Each row has a name. Each question is about the rows just above it.

J_139: [-54.8  57.6  57.6 -11.9  57.7]
J_445: [-20.6 -26.3   3.3  40.5  83.5]
J_402: [ 27.0 -76.6  26.9  85.4  27.0]
J_971: [ 89.0 -76.6  26.9  85.4  -1.0]
J_495: [-45.4  65.6 -13.8 -20.7  22.2]
Shuffled J_402 with one entry gone: [-76.6  27.0  27.0  85.4], missing	[26.9]
Shuffled J_495 with one entry gone: [ 65.6 -45.4  22.2 -13.8], missing	[-20.7]
Which entry of J_402 is missing from [ 27.0  85.4  27.0 -76.6]?	[26.9]
Which entry of J_971 is missing from [ 26.9 -76.6  85.4  -1.0]?	[89.0]
Which entry of J_445 is missing from [-26.3  83.5  40.5   3.3]?	[-20.6]
Which entry of J_139 is missing from [-54.8  57.6 -11.9  57.6]?	[57.7]
Which entry of J_139 is missing from [ 57.7  57.6 -11.9  57.6]?	[-54.8]

J_266: [-12.5 -38.2  30.9  -0.3  87.2  32.5  19.1  69.8]
J_866: [-0.4  1.4  2.9 -2.7  2.3  0.8  2.1 -2.8]
J_740: [-12.4 -37.3  31.1  -0.9  86.5  86.4  19.3  -8.7]
J_77: [-0.4  1.4 21.7 -2.7  2.3 31.8 21.6 34.9]
J_206: [-12.9 -33.0  36.7  -6.9  89.1  33.1  23.5   6.3]
J_771: [-12.6 -37.7  31.6  -1.0  87.7  32.6  19.6 -49.6]
J_527: [-0.3  0.8  2.1 -1.8  1.8  0.7  1.5 99.8]
J_291: [-0.4 -2.5 -0.2  1.5  2.7  1.0 -0.3  9.6]
J_301: [-12.4 -36.2  32.2  -2.2  86.7  32.3  20.1 -16.7]
J_247: [ -0.4   1.4   2.4  -2.7   2.3  31.7  18.8 -30.6]
J_239: [-12.2 -36.4  31.0  -1.3  85.3  31.7  19.3  36.8]
J_816: [-12.9 -33.3  36.5  -6.7  89.2  33.1  23.4 -57.3]
J_77 without one entry, shuffled: [ 1.4 -2.7  2.3 -0.4 31.8 21.7 34.9]. Gone:	[21.6]
Shuffled J_866 with one entry gone: [ 2.9  2.1  0.8 -0.4  1.4 -2.8  2.3], missing	[-2.7]
Which entry of J_771 is missing from [ 31.6 -37.7 -49.6  -1.0  87.7  32.6  19.6]?	[-12.6]
J_247 without one entry, shuffled: [  2.4   1.4 -30.6  -0.4  31.7  18.8  -2.7]. Gone:	[2.3]
J_740 without one entry, shuffled: [ 19.3  -0.9 -37.3 -12.4  31.1  86.4  -8.7]. Gone:	[86.5]

